[[134 134 131 118 130 124 120 132 116 118]
 [142 139 132 136 139 137 138 136 133 132]
 [135 136 130 117 131 123 121 131 114 117]
 [115 114 117 131 117 126 128 117 134 131]
 [112 109 116 132 114 126 128 117 135 133]
 [130 116 138 118 119 132 130 152 121 149]
 [133 134 130 119 130 124 121 130 116 118]] ==> 130

[[112 135 123 138 139 133]
 [103 132 136 136 130 134]
 [123 134 135 143 122 120]
 [103 145 133 128 133 134]
 [ 98 141 131 146 136 133]
 [100 142 135 146 122 132]
 [138 130 122 136 132 111]
 [145 129 125 123 124 110]
 [123 119 135 122 137 130]] ==> 122

[[128 137 132 124 118 118 119 117 141 133 134 136]
 [137 124 137 127 122 143 135 126 148 137 128 141]
 [139 124 139 138 139 124 141 133 132 120 127 118]
 [140 117 135 139 140 128 141 132 135 123 130 117]
 [130 116 133 129 132 151 138 137 128 131 124 128]
 [135 121 133 126 113 128 122 122 141 137 137 133]
 [134 135 139 127 132 116 136 123 135 126 125 130]
 [132 123 135 132 132 142 138 136 125 125 126 127]
 [134 120 131 136 139 133 140 138 129 125 124 119]
 [123 155 135 117 131 105 124 112 156 135 120 147]] ==> 135

[[129 135 126 127 121 108 126 112 127 134]
 [146 114 144 138 124 151 130 139 139 119]
 [148 136 147 141 116 116 131 106 138 117]
 [106 126 106 112 129 112 124 130 118 153]
 [105 151 116 118 146 116 133 119 112 118]
 [121 113 116 115 117 119 124 133 128 158]] ==> 133

[[130 114 135 127 118 114 131 132 118 132 119 138 121 134 130]
 [118 132 114 121 128 134 116 117 130 116 128 112 124 116 116]
 [133 111 142 133 131 148 118 147 118 154 131 152 140 139 112]
 [118 131 113 120 128 134 115 117 128 116 127 112 125 115 114]
 [132 112 138 126 117 113 131 135 117 134 118 140 120 136 131]
 [118 130 115 121 128 133 116 118 127 118 127 114 126 116 115]] ==> 126

[[114 152 119 109 121 114 105]
 [112 143 115 119 131 115 113]
 [109 142 110 112 130 116 107]
 [105 143 114 106 127 108 108]
 [104 150 115 107 126 110 108]
 [106 147 110 105 127 103 106]
 [111 147 121 105 129 112 112]] ==> 129

[[115 135 129 136 123 118 102 112 134 126 129 113 129]
 [118 133 128 134 123 119 107 115 132 126 129 116 129]
 [130 113 118 112 121 128 138 128 115 117 116 125 116]
 [130 115 121 115 122 128 137 129 118 117 119 125 118]
 [128 114 118 113 121 127 137 128 116 119 117 126 117]] ==> 117
---
[[115 146 124 110]
 [106 151 115 103]
 [109 153 118 105]] value 109

[[127 126 129 126 131 127]
 [138 105 125 128 124 138]
 [126 128 130 129 132 123]] value 126

[[127 127 106 128]
 [126 128 153 129]
 [127 130 144 128]] value 127

[[128 128 128 128 128 128 128]
 [146 121 122 119 123 123 130]
 [128 149 137 141 127 119 131]] value 128

[[149 142 132 126]
 [128 111 115 122]
 [143 136 118 114]] value 143

[[132 127 120 132]
 [129 122 120 130]
 [153 122 120 122]] value 153

[[127 128 146 128]
 [126 129 106 128]
 [127 128 110 128]] value 127

[[128 112 128 128 129 128]
 [129 108 128 128 130 128]
 [131 126 126 128 156 124]] value 131

[[152 143 140 127 132 132]
 [107 112 127 134 145 115]
 [125 107 129 122 155 115]] value 125
---
array([[123, 131, 133, 147, 129, 137, 128],
       [129, 128, 118, 154, 140, 133, 138],
       [133, 127, 128, 121, 122, 125, 124]]) → 154, 118

array([155, 146, 127, 124, 102, 101, 129]) → 155, 101

array([140, 117, 141, 109, 144, 100, 137]) → 144, 100

array([122, 125, 111, 116, 154, 129, 134]) → 154, 111

array([146, 115, 112, 102, 111]) → 146, 102

array([151, 124, 115, 146, 146, 145, 129]) → 151, 115

array([146, 150, 129, 120, 124]) → 150, 120

array([[122, 141, 131, 124, 150, 137, 129],
       [133, 115, 131, 123, 144, 128, 134]]) → 150, 115
---
[139 122 136 113 156]
156
[102 110 104 132 120 113 119]
119
[138 151 129 126 130 130]
130
[137 125 138 117 151]
151
[127 128 104 157 109]
109
[146 115 121 157 106 111]
111
[127 157 122 111 118]
118
[153 143 132 128 114 131 131]
131
[120 120  98 107 126 132]
132
---
array([[117, 134, 135, 144, 125],
       [113, 125, 134, 115, 125],
       [119, 129, 118, 100, 129]]) -> 117

array([[130, 109, 126, 123, 138, 128],
       [130, 109, 126, 123, 138, 128],
       [131,  98, 113, 120, 136, 127]]) -> 130

array([[133, 106, 119, 137, 123, 146, 135],
       [133, 105, 120, 137, 123, 145, 135],
       [134, 104, 120, 136, 124, 144, 134]]) -> 133

array([[125, 144, 143, 144, 136, 117, 129],
       [117, 149, 143, 141, 137, 123, 129],
       [137, 120, 119, 129, 123, 123, 119]]) -> 125

array([[119, 137, 139, 118, 119],
       [117, 130, 132, 122, 121],
       [154, 124, 127, 128, 130]]) -> 119

array([[129, 158, 123, 131, 135, 118, 132],
       [121, 150, 120, 123, 138, 120, 138],
       [126, 144, 125, 116, 135, 125, 134]]) -> 129

array([[138, 125, 152, 127],
       [126, 104, 137, 120],
       [126, 140, 134, 114]]) -> 138

array([[132, 128, 128, 130, 123, 128, 127],
       [110, 128, 132, 105, 139, 133, 138],
       [124, 116, 127, 129, 126, 127, 122]]) -> 132

array([[135, 119, 138, 148, 136, 128, 133],
       [137, 113, 123, 153, 134, 127, 127],
       [121, 135, 130, 147, 129, 125, 131]]) -> 135

array([[125, 131, 126, 126, 127, 124, 129],
       [130, 130, 130, 127, 128, 128, 128],
       [115, 148, 155, 148, 115, 122, 121]]) -> 125
---
[[122 117 136 118 119 126 118 129 131 123 150]
 [129 136 128 118 131 132 134 125 141 135 127]
 [119 123 132 132 124 113 132 121 121 133 118]
 [124 130 118 126 113 132 135 144 115 138 119]
 [138 126 120 119 138 126 147 127 135 123 132]
 [142 121 134 133 126 133 114 120 122 127 148]
 [111 118 123 137 119 102 137 118 114 139 109]
 [129 133 126 127 121 136 131 137 124 137 122]
 [123 140 124 128 139 131 118 125 122 116 129]
 [139 128 123 117 141 127 150 126 140 124 131]]
131

[[133 113 123 129 129 126 111 130 117 130 126 137 118 138 124 134]
 [115 136 125 135 151 140 132 126 136 142 136 123 123 137 134 127]
 [121 134 127 131 139 134 132 126 133 134 132 124 127 131 131 126]
 [128 130 129 127 125 127 130 128 129 126 127 127 130 125 128 127]
 [124 128 125 132 139 133 125 128 129 135 131 128 123 135 129 129]
 [129 136 133 124 119 125 139 127 133 121 126 124 137 117 129 124]
 [125 126 125 131 138 132 124 127 127 134 131 129 123 135 129 130]
 [135 113 124 128 125 124 111 130 116 128 124 137 120 136 123 133]
 [132 124 128 127 122 125 124 129 124 125 125 130 128 127 126 129]
 [120 147 134 126 129 132 150 125 143 127 132 117 140 116 134 121]]
121

[[132 140 128 118 127 150 126 109 112]
 [124 149 126 145 119 146 124 138 115]
 [131 138 130 118 127 150 126 110 112]
 [111 124 147 146 124 134 135 149 125]
 [119 112 150 116 133 139 137 119 121]
 [145 134 109 111 131 122 122 110 131]]
131

[[143 143 118 113 132 119 115 106]
 [133 117 144 145 144 139 118 129]
 [145 144 116 113 128 119 116 111]
 [131 122 154 144 143 141 120 127]
 [123 108 146 151 139 154 130 137]
 [144 146 120 116 133 115 115 116]
 [143 144 116 114 137 122 115 118]
 [135 120 144 132 147 137 122 118]
 [138 117 145 135 147 136 122 118]
 [111 117 121 114 100 122 148 146]]
146

[[136 138 137 134 136 135 113 142 142 126 127 138 100 115]
 [128 114 149 110 125 126 144 110 104 148 126 134 128 127]
 [136 136 131 132 140 126 133 117 130 132 120 119 121 118]
 [131 115 119 134 110 128 108 143 127 108 150 143 119 148]
 [134 120 125 128 139 112 136 125 123 107 126 124 122 154]
 [129 126 136 126 137 120 149 132 118 124 110 129 123 137]
 [118 118 134 114 127 126 129 130 123 129 131 135 134 138]
 [133 125 126 127 131 120 124 127 132 122 138 125 123 139]]
139

[[125 153 117 156 146 151 153 132]
 [116 142 119 107 128 112 110 125]
 [115 151 100 148 121 138 109 128]
 [100 105 150 150 137 134 123 111]
 [131 116 108 104 147 134 129 134]
 [101 110 110 112 107 128 138 141]
 [115 106 110 124 119 140 142 124]
 [118 111 147 135 127 153 149 139]
 [151 129 154 154 140 121 109 137]
 [136 109 151 146 107 119 126 107]
 [103 134 108 136 141 136 150 103]]
103
